Below is a small trained network, with its code and all its weights. Each question gives an input and a class and asks what happens when units are switched off, that is, made to give their printed mean instead of their output.

import numpy as np


def w(rows, s, z=0):
    codes = np.array(rows[::2]) - 128.0
    scale = np.full(codes.shape[1], s)
    scale[-1] = z or s
    return codes * scale


def norm(h):
    return h / np.sqrt((h * h).mean(-1, keepdims=True) + 1e-5)


def f(y):
    return y / 2 * (1 + np.tanh(0.7978845608 * (y + 0.044715 * y**3)))


def log_softmax(a):
    a = a - a.max(-1, keepdims=True)
    return a - np.log(np.exp(a).sum(-1, keepdims=True))


def net(x, mask):
    res = np.array(x, float).reshape(1, 7) / 4 @ E
    u = 0
    for l in range(3):
        y = f(norm(res) @ A[l][:, :-1].T + A[l][:, -1])
        res = res + np.where(mask[u : u + 14], y, B[l][:, -1]) @ B[l][:, :-1]
        u += 14
    return log_softmax(norm(res)[-1] @ U[:, :-1].T + U[:, -1])


A, B = {}, {}
E = w([
[129,129,127,128,127,129,129],'x0',
[142,99,161,107,43,71,184],'x1',
[141,78,96,167,205,124,206],'x2',
[130,124,128,128,124,128,125],'x3',
[71,150,1,13,120,122,171],'x4',
[111,108,185,86,110,226,150],'x5',
[111,191,73,200,63,186,153],'x6',
],0.006)
A[0] = w([
[79,145,121,134,136,161,158,11],'L0N1',
[135,95,115,151,129,106,206,91],'L0N2',
[144,37,160,201,117,136,131,108],'L0N3',
[131,89,126,52,158,98,136,82],'L0N4',
[113,95,141,105,135,86,106,181],'L0N5',
[69,86,85,110,100,120,169,4],'L0N6',
[182,110,39,158,134,16,60,101],'L0N7',
[121,92,105,195,193,110,235,110],'L0N8',
[187,84,95,155,203,169,180,109],'L0N9',
[95,124,59,61,128,129,115,36],'L0N10',
[54,69,154,163,175,101,255,141],'L0N11',
[177,104,132,80,168,46,133,128],'L0N12',
[157,88,86,130,173,158,116,76],'L0N13',
[135,193,167,111,120,142,63,185],'L0N14',
],0.007,0.0029)
B[0] = w([
[163,83,168,150,130,166,131,109],'L0N1',
[93,151,148,96,41,118,72,166],'L0N2',
[28,125,147,129,110,50,136,215],'L0N3',
[158,73,120,190,233,81,146,191],'L0N4',
[158,123,108,136,143,172,20,191],'L0N5',
[56,104,129,167,144,56,171,141],'L0N6',
[176,255,193,96,182,190,172,254],'L0N7',
[84,191,142,86,76,180,63,255],'L0N8',
[78,145,161,47,68,95,15,225],'L0N9',
[76,97,122,194,245,54,160,198],'L0N10',
[166,220,127,55,44,132,12,252],'L0N11',
[249,115,81,106,92,190,123,226],'L0N12',
[73,160,115,133,68,116,57,146],'L0N13',
[93,111,69,66,113,58,69,208],'L0N14',
],0.0048,0.0029)
A[1] = w([
[175,161,73,58,165,139,190,57],'L1N1',
[204,47,87,101,16,80,182,179],'L1N2',
[102,86,36,42,114,175,158,133],'L1N3',
[142,132,38,101,121,123,152,57],'L1N4',
[201,221,222,147,55,166,46,255],'L1N5',
[182,17,156,31,180,97,84,158],'L1N6',
[75,147,125,238,14,154,135,138],'L1N7',
[143,137,172,121,126,103,189,54],'L1N8',
[48,189,140,177,9,129,225,141],'L1N9',
[127,41,163,197,151,87,255,91],'L1N10',
[105,68,227,26,170,224,200,119],'L1N11',
[118,126,72,165,210,189,124,50],'L1N12',
[47,113,69,167,253,187,29,125],'L1N13',
[57,215,74,206,118,209,157,126],'L1N14',
],0.0054,0.0035)
B[1] = w([
[66,141,140,166,91,102,155,138],'L1N1',
[117,153,77,140,119,90,13,158],'L1N2',
[50,149,194,208,154,109,107,164],'L1N3',
[90,109,167,68,191,152,173,132],'L1N4',
[50,129,75,95,163,142,163,254],'L1N5',
[146,153,40,78,209,160,82,186],'L1N6',
[108,85,68,107,231,165,106,168],'L1N7',
[162,132,144,181,88,134,99,116],'L1N8',
[198,137,54,96,166,152,76,173],'L1N9',
[97,78,158,111,13,47,100,119],'L1N10',
[218,203,102,181,127,220,204,146],'L1N11',
[158,144,162,134,88,93,86,129],'L1N12',
[172,125,101,79,2,52,122,182],'L1N13',
[210,46,85,62,171,125,101,166],'L1N14',
],0.0058,0.0079)
A[2] = w([
[33,92,105,70,203,90,61,14],'L2N1',
[143,237,105,94,179,82,121,198],'L2N2',
[123,139,237,192,121,142,98,31],'L2N3',
[138,203,130,177,125,94,243,248],'L2N4',
[114,251,156,153,131,13,40,113],'L2N5',
[65,229,71,54,144,102,154,125],'L2N6',
[159,163,84,23,172,167,3,19],'L2N7',
[133,34,72,119,176,137,104,144],'L2N8',
[144,161,33,192,116,134,130,32],'L2N9',
[108,75,206,205,158,124,37,134],'L2N10',
[139,94,73,69,92,238,116,177],'L2N11',
[97,142,161,252,143,145,86,101],'L2N12',
[202,78,239,90,224,64,67,39],'L2N13',
[117,113,62,83,94,118,10,38],'L2N14',
],0.0061,0.0014)
B[2] = w([
[102,93,139,144,60,114,140,199],'L2N1',
[120,103,173,151,113,187,132,198],'L2N2',
[72,135,151,136,102,118,174,121],'L2N3',
[188,83,179,133,82,156,96,128],'L2N4',
[143,163,166,192,105,156,186,181],'L2N5',
[93,68,188,162,176,131,141,212],'L2N6',
[148,122,159,149,77,136,144,255],'L2N7',
[179,68,115,119,133,86,126,157],'L2N8',
[170,155,146,82,137,163,85,143],'L2N9',
[61,65,113,143,155,62,187,132],'L2N10',
[159,160,178,169,155,55,134,180],'L2N11',
[52,98,93,69,196,109,160,125],'L2N12',
[105,146,2,90,149,158,139,148],'L2N13',
[138,116,133,104,71,72,129,208],'L2N14',
],0.0072,0.011)
U = w([
[194,84,50,56,204,108,58,248],'0',
[2,51,118,165,220,46,190,11],'1',
[108,144,189,112,74,80,87,22],'2',
[191,122,161,148,79,47,113,36],'3',
[195,171,181,162,203,177,161,64],'4',
[178,63,169,150,131,72,135,152],'5',
],0.0096,0.0017)

Each question gives the input, the list of numbers given to net, and the class t.
The units are the neurons (one row each of A and B). Each row of codes is followed by its name. A weight is (code - 128) times the scale printed after its matrix; where a second scale follows, it is the last column's (A, B and U).
mask holds one flag per neuron, layer by layer. A switched-off neuron (its flag False) gives its mean, the last column of its row in B, instead of its output. The means were averaged over made-up inputs and are rounded, as every weight is.
A unit's drop is (log p(t) with every unit on - log p(t) with that unit switched off) / (log p(t) with every unit on - log p(t) with every unit switched off).
The circuit of an input: a set's keep is (log p(t) with only the set's units on - log p(t) with every unit switched off) / (log p(t) with every unit on - log p(t) with every unit switched off). Starting from the 12 units with the biggest drops (on a tie, the unit counted first), units are removed one at a time, each time the one whose removal leaves the highest keep (on an exact tie, the one counted first), for as long as the keep stays at least 0.8.
units of the circuit, in order: the units of the circuit, biggest drop first
most important unit: the unit with the biggest drop
top k neurons: the k neurons with the biggest drops, biggest first
top k neurons in layer l: the k neurons of layer l with the biggest drops, biggest first
input [6,6,-3,-8,-6,-6,2], class 1: most important unit : L1N13
input [-5,-7,8,7,-8,-2,8], class 0: top 3 neurons in layer 1 : (L1N14 L1N3 L1N13)
input [-4,4,7,4,6,-3,0], class 2: units of the circuit, in order : (L0N11 L0N2 L0N8)
input [4,-8,2,-7,6,-2,0], class 3: units of the circuit, in order : (L1N13 L1N5 L1N7)
input [-5,-4,-5,8,0,-4,6], class 0: top 2 neurons : (L1N14 L0N9)
input [4,-8,-4,-2,6,-3,5], class 3: top 4 neurons in layer 1 : (L1N13 L1N5 L1N14 L1N12)
input [0,3,3,5,5,4,5], class 0: top 2 neurons : (L1N9 L1N14)
input [8,-8,7,-7,6,-8,3], class 3: top 3 neurons in layer 0 : (L0N9 L0N13 L0N8)
input [1,4,4,-7,5,4,-7], class 0: top 2 neurons : (L0N4 L1N6)
input [6,-8,8,-2,0,-6,2], class 2: top 2 neurons : (L0N9 L0N8)
input [-7,-7,-1,4,-2,6,-4], class 3: top 3 neurons : (L1N13 L0N7 L0N14)
input [-6,-3,2,8,7,-6,3], class 1: top 4 neurons in layer 1 : (L1N11 L1N4 L1N14 L1N1)
input [6,7,7,-6,-3,-2,0], class 2: top 2 neurons in layer 0 : (L0N11 L0N8)
input [-6,1,-2,2,-6,8,2], class 4: top 3 neurons in layer 1 : (L1N11 L1N3 L1N9)
input [-4,4,2,-4,1,8,-2], class 4: units of the circuit, in order : (L1N11)
input [-5,5,0,-1,6,6,-3], class 1: top 2 neurons : (L0N7 L0N6)
input [8,-1,-8,1,-5,-5,-8], class 0: top 2 neurons in layer 1 : (L1N6 L1N13)
input [0,5,6,-7,-7,4,1], class 1: top 4 neurons in layer 1 : (L1N13 L1N14 L1N6 L1N7)
input [6,5,7,-7,3,4,-5], class 2: top 2 neurons : (L0N11 L0N8)
input [6,-2,-3,0,-4,3,6], class 0: most important unit : L1N7
input [5,6,-6,8,4,7,-2], class 4: units of the circuit, in order : (L1N11 L0N11 L0N9 L1N13)
input [2,5,7,5,5,-3,-4], class 2: top 2 neurons : (L0N11 L0N8)
